Here is a tiny trained network, its code and every weight. The questions are about switching its units off for an input and a target symbol, where a switched-off unit gives its printed mean instead of its output.

import numpy as np


def w(rows, s, z=0):
    codes = np.array(rows[::2]) - 128.0
    scale = np.full(codes.shape[1], s)
    scale[-1] = z or s
    return codes * scale


def f(y):
    return np.maximum(y, 0)


def softmax(a):
    e = np.exp(a - a.max(-1, keepdims=True))
    return e / e.sum(-1, keepdims=True)


def log_softmax(a):
    a = a - a.max(-1, keepdims=True)
    return a - np.log(np.exp(a).sum(-1, keepdims=True))


def net(x, mask):
    ids = ['αβγδεζηθμξπστφψω'.index(c) for c in x.split()]
    T = len(ids)
    res = E[ids] + P[:T]
    u = 0
    for l in range(3):
        r = res
        for j in range(2):
            rows = slice(2 * j, 2 * j + 2)
            q, k, v = (r @ M[l][rows].T for M in (Q, K, V))
            z = softmax(np.where(np.tri(T) > 0, q @ k.T / 2**0.5, -1e9)) @ v
            o = O[l][rows]
            res = res + np.where(mask[u + j], z, o[:, -1]) @ o[:, :-1]
        u += 2
        y = f(res @ A[l][:, :-1].T + A[l][:, -1])
        res = res + np.where(mask[u : u + 8], y, B[l][:, -1]) @ B[l][:, :-1]
        u += 8
    return log_softmax(res[-1] @ U[:, :-1].T + U[:, -1])


Q, K, V, O, A, B = {}, {}, {}, {}, {}, {}
E = w([
[131,125,170,22,167,58,174],'α',
[134,167,79,141,226,198,68],'β',
[89,197,106,95,207,204,169],'γ',
[21,72,192,89,127,123,58],'δ',
[131,165,129,168,208,103,251],'ε',
[191,57,127,111,163,175,93],'ζ',
[141,32,161,84,143,81,185],'η',
[123,50,44,169,153,105,139],'θ',
[106,88,47,42,116,152,165],'μ',
[158,123,84,217,146,111,86],'ξ',
[113,207,227,174,105,190,106],'π',
[171,147,155,56,132,188,203],'σ',
[141,95,132,255,96,149,183],'τ',
[236,114,216,104,164,88,56],'φ',
[118,143,57,56,94,206,55],'ψ',
[38,242,63,169,80,28,94],'ω',
],0.0093)
P = w([
[142,21,107,255,229,192,42],'0',
[100,105,141,188,147,139,111],'1',
[123,122,127,174,157,121,115],'2',
[147,138,114,154,165,107,122],'3',
[128,131,117,141,168,97,125],'4',
[141,141,116,133,168,90,121],'5',
[144,144,103,133,167,83,122],'6',
[131,141,105,117,170,74,121],'7',
[132,151,111,117,163,73,122],'8',
[146,161,97,114,158,66,118],'9',
[126,153,98,111,151,65,122],'10',
[124,155,100,109,155,53,122],'11',
[124,161,93,108,152,52,114],'12',
[135,157,90,90,163,49,123],'13',
],0.0048)
Q[0] = w([
[234,89,206,61,152,140,80],'0.h1',
[254,134,185,156,212,119,133],'0.h1',
[119,193,179,224,13,12,139],'0.h2',
[57,174,245,230,26,66,53],'0.h2',
],0.0053)
K[0] = w([
[48,174,64,78,87,169,208],'0.h1',
[116,228,97,74,135,66,202],'0.h1',
[222,34,157,83,244,160,117],'0.h2',
[232,42,254,76,160,188,108],'0.h2',
],0.0062)
V[0] = w([
[159,155,140,98,103,44,58],'0.h1',
[81,147,73,35,79,203,143],'0.h1',
[78,126,125,167,63,176,85],'0.h2',
[126,214,113,131,127,2,119],'0.h2',
],0.0058)
O[0] = w([
[68,125,43,193,38,95,156,120],'0.h1',
[129,110,164,84,56,235,177,2],'0.h1',
[106,58,70,61,183,138,54,91],'0.h2',
[129,157,233,127,2,27,49,111],'0.h2',
],0.005,0.0036)
A[0] = w([
[118,167,122,21,165,47,138,147],'0.n1',
[30,226,3,102,123,148,106,180],'0.n2',
[158,123,120,132,234,251,95,209],'0.n3',
[184,145,42,199,207,187,45,135],'0.n4',
[49,137,4,186,109,92,151,209],'0.n5',
[157,85,157,135,178,102,9,213],'0.n6',
[96,97,57,193,174,127,243,193],'0.n7',
[98,224,173,161,135,87,22,252],'0.n8',
],0.0069,0.0041)
B[0] = w([
[97,197,205,170,177,104,145,182],'0.n1',
[96,193,69,68,203,238,99,157],'0.n2',
[91,42,254,178,135,179,147,204],'0.n3',
[21,60,190,140,166,125,85,200],'0.n4',
[148,205,41,139,173,112,85,191],'0.n5',
[119,107,205,103,107,78,52,252],'0.n6',
[193,120,110,187,221,109,167,205],'0.n7',
[64,207,172,100,68,77,113,254],'0.n8',
],0.0067,0.0069)
Q[1] = w([
[168,135,232,165,136,30,100],'1.h1',
[120,182,138,196,190,92,126],'1.h1',
[54,68,140,2,119,154,41],'1.h2',
[102,55,49,106,86,205,142],'1.h2',
],0.0057)
K[1] = w([
[82,219,70,135,134,93,113],'1.h1',
[97,186,143,107,128,90,57],'1.h1',
[33,134,144,52,116,98,2],'1.h2',
[150,45,192,85,138,165,62],'1.h2',
],0.0061)
V[1] = w([
[85,224,223,187,1,197,154],'1.h1',
[114,248,103,38,209,151,55],'1.h1',
[145,176,89,198,142,184,247],'1.h2',
[125,88,89,67,128,132,49],'1.h2',
],0.0045)
O[1] = w([
[70,254,184,242,22,210,196,152],'1.h1',
[114,254,79,41,133,201,68,254],'1.h1',
[171,215,142,233,134,105,96,118],'1.h2',
[123,105,85,36,124,154,111,58],'1.h2',
],0.0044,0.0046)
A[1] = w([
[99,67,99,175,107,41,46,32],'1.n1',
[111,168,142,126,35,191,180,6],'1.n2',
[88,163,185,50,163,138,87,203],'1.n3',
[94,153,137,112,133,201,187,199],'1.n4',
[61,109,147,2,94,125,59,55],'1.n5',
[135,160,61,94,198,182,174,177],'1.n6',
[99,180,173,180,129,110,201,229],'1.n7',
[109,115,38,180,202,171,204,160],'1.n8',
],0.007,0.0016)
B[1] = w([
[120,43,96,207,42,2,101,177],'1.n1',
[228,52,45,164,174,17,68,137],'1.n2',
[112,159,131,194,132,166,33,246],'1.n3',
[220,66,202,146,188,149,85,145],'1.n4',
[151,113,82,214,23,162,71,207],'1.n5',
[221,159,209,151,87,138,61,156],'1.n6',
[91,169,178,113,67,48,164,203],'1.n7',
[237,189,164,170,198,71,32,178],'1.n8',
],0.0056,0.011)
Q[2] = w([
[59,55,200,174,156,94,173],'2.h1',
[114,176,50,101,155,246,173],'2.h1',
[59,174,159,181,80,141,21],'2.h2',
[200,255,247,132,170,141,34],'2.h2',
],0.0057)
K[2] = w([
[199,253,13,9,71,122,111],'2.h1',
[156,71,192,110,212,205,93],'2.h1',
[41,214,30,135,132,127,105],'2.h2',
[128,202,152,85,145,81,45],'2.h2',
],0.0053)
V[2] = w([
[162,59,123,150,244,161,122],'2.h1',
[59,154,254,42,174,143,123],'2.h1',
[2,100,44,110,47,218,64],'2.h2',
[56,172,64,130,252,112,189],'2.h2',
],0.0062)
O[2] = w([
[154,194,43,103,120,176,157,161],'2.h1',
[94,200,180,12,37,88,69,156],'2.h1',
[46,129,38,163,115,143,166,13],'2.h2',
[62,162,194,148,255,91,38,1],'2.h2',
],0.0073,0.0061)
A[2] = w([
[52,41,205,67,191,166,126,244],'2.n1',
[187,193,92,87,112,46,121,238],'2.n2',
[53,203,124,221,113,198,41,227],'2.n3',
[193,54,188,110,153,33,184,116],'2.n4',
[214,101,235,198,47,150,143,148],'2.n5',
[193,171,80,139,162,26,186,178],'2.n6',
[46,18,203,162,163,154,116,140],'2.n7',
[199,2,83,97,96,71,105,255],'2.n8',
],0.0063,0.0032)
B[2] = w([
[130,40,251,108,4,232,189,143],'2.n1',
[124,41,165,55,59,174,63,197],'2.n2',
[132,88,115,141,165,98,234,233],'2.n3',
[181,68,139,114,74,21,207,187],'2.n4',
[231,219,98,152,87,200,196,252],'2.n5',
[63,71,150,117,41,160,57,179],'2.n6',
[104,118,248,254,125,143,121,157],'2.n7',
[228,68,72,49,28,77,84,181],'2.n8',
],0.006,0.018)
U = w([
[38,88,207,27,89,38,105,80],'α',
[91,90,188,197,165,161,137,153],'β',
[170,153,188,139,191,224,132,70],'γ',
[53,87,100,158,83,67,225,51],'δ',
[167,141,197,131,175,61,113,36],'ε',
[138,67,162,118,101,185,118,143],'ζ',
[148,97,89,2,111,43,200,255],'η',
[151,95,76,93,125,43,21,61],'θ',
[199,113,104,66,154,214,42,85],'μ',
[73,86,175,204,219,18,66,214],'ξ',
[96,202,192,177,96,148,208,128],'π',
[206,146,112,71,141,187,251,207],'σ',
[195,134,116,237,156,84,199,138],'τ',
[154,152,91,114,23,110,116,58],'φ',
[160,132,56,132,130,235,161,159],'ψ',
[146,141,107,138,156,141,104,81],'ω',
],0.0067,0.0048)

Each question gives the input, a string of symbols that net reads in full, and the target symbol t.
The units are the heads (2 rows each of Q, K, V and O) and the neurons (one row each of A and B). Each row of codes is followed by its name. A weight is (code - 128) times the scale printed after its matrix; where a second scale follows, it is the last column's (O, A, B and U).
mask holds one flag per unit, layer by layer, with each layer's heads first. A switched-off unit (its flag False) gives its mean, the last column of its rows in O or B, instead of its output. The means were averaged over made-up inputs and are rounded, as every weight is.
A unit's drop is (log p(t) with every unit on - log p(t) with that unit switched off) / (log p(t) with every unit on - log p(t) with every unit switched off).
The circuit of an input: a set's keep is (log p(t) with only the set's units on - log p(t) with every unit switched off) / (log p(t) with every unit on - log p(t) with every unit switched off). Starting from the 12 units with the biggest drops (on a tie, the unit counted first), units are removed one at a time, each time the one whose removal leaves the highest keep (on an exact tie, the one counted first), for as long as the keep stays at least 0.8.
circuit, biggest first: the units of the circuit, biggest drop first
top k neurons in layer l: the k neurons of layer l with the biggest drops, biggest first
heads that matter: for each layer, one digit per head in row order, 1 if its drop is at least 0.15 and else 0, layers parted by /
input φ θ ω φ π τ φ φ τ, target ξ: circuit, biggest first => (2.h2; 2.n5; 0.h1; 0.n5)
input φ σ σ θ ζ τ ψ τ σ ε φ φ φ ω, target ξ: circuit, biggest first => (2.h2; 2.n5; 0.n5)
input μ η τ π, target π: top 2 neurons in layer 1 => (1.n7; 1.n8)
input φ ω ε φ φ φ τ ε, target ξ: circuit, biggest first => (2.h2; 2.n5; 0.n5)
input σ φ φ φ φ τ φ φ τ φ, target τ: circuit, biggest first => (2.h1; 0.h1; 0.n5; 1.h1)
input ω θ φ φ γ ξ σ ζ ε π ζ, target δ: heads that matter => 01 / 00 / 01
input α τ φ δ ξ σ, target σ: top 4 neurons in layer 1 => (1.n3; 1.n1; 1.n5; 1.n4)
input φ π ζ φ φ φ π φ ε ζ ζ γ φ, target ε: heads that matter => 10 / 01 / 11
input π δ ω φ φ ε φ φ φ β, target α: heads that matter => 01 / 10 / 10
input φ τ τ η, target η: heads that matter => 00 / 10 / 01
input φ ε δ π ξ φ μ β η τ θ, target θ: heads that matter => 00 / 00 / 00
input ζ φ η π ψ, target ψ: heads that matter => 00 / 01 / 11
input ε η φ φ φ π φ φ α φ ζ τ θ, target θ: heads that matter => 10 / 00 / 00
input τ φ η φ φ ζ ω, target ψ: heads that matter => 01 / 10 / 10
input φ π φ ω π, target ξ: heads that matter => 00 / 00 / 01
input π φ ε φ δ, target δ: top 2 neurons in layer 2 => (2.n3; 2.n5)
input π π γ ξ φ φ φ τ φ π ω π β φ, target α: top 2 neurons in layer 0 => (0.n3; 0.n6)
input ε φ τ σ φ, target τ: heads that matter => 00 / 11 / 10
input η θ σ τ π π φ π φ π φ, target π: heads that matter => 00 / 10 / 00
input φ φ τ δ ω θ φ μ π ζ, target ξ: heads that matter => 01 / 00 / 01
input τ τ β δ φ ω φ, target ψ: heads that matter => 01 / 10 / 10
input σ τ π μ, target μ: heads that matter => 01 / 00 / 10
input φ φ ε τ φ π η ω τ φ, target ξ: top 3 neurons in layer 1 => (1.n5; 1.n1; 1.n3)
input τ φ π φ σ π ψ μ μ ω δ φ π, target ψ: top 3 neurons in layer 0 => (0.n2; 0.n8; 0.n3)
input ω φ τ τ ε π, target δ: top neuron in layer 0 => (0.n2)
input φ φ ζ, target ζ: top 4 neurons in layer 2 => (2.n7; 2.n1; 2.n8; 2.n3)
input τ ε φ τ φ φ φ φ θ φ η ε, target φ: top 2 neurons in layer 0 => (0.n8; 0.n6)
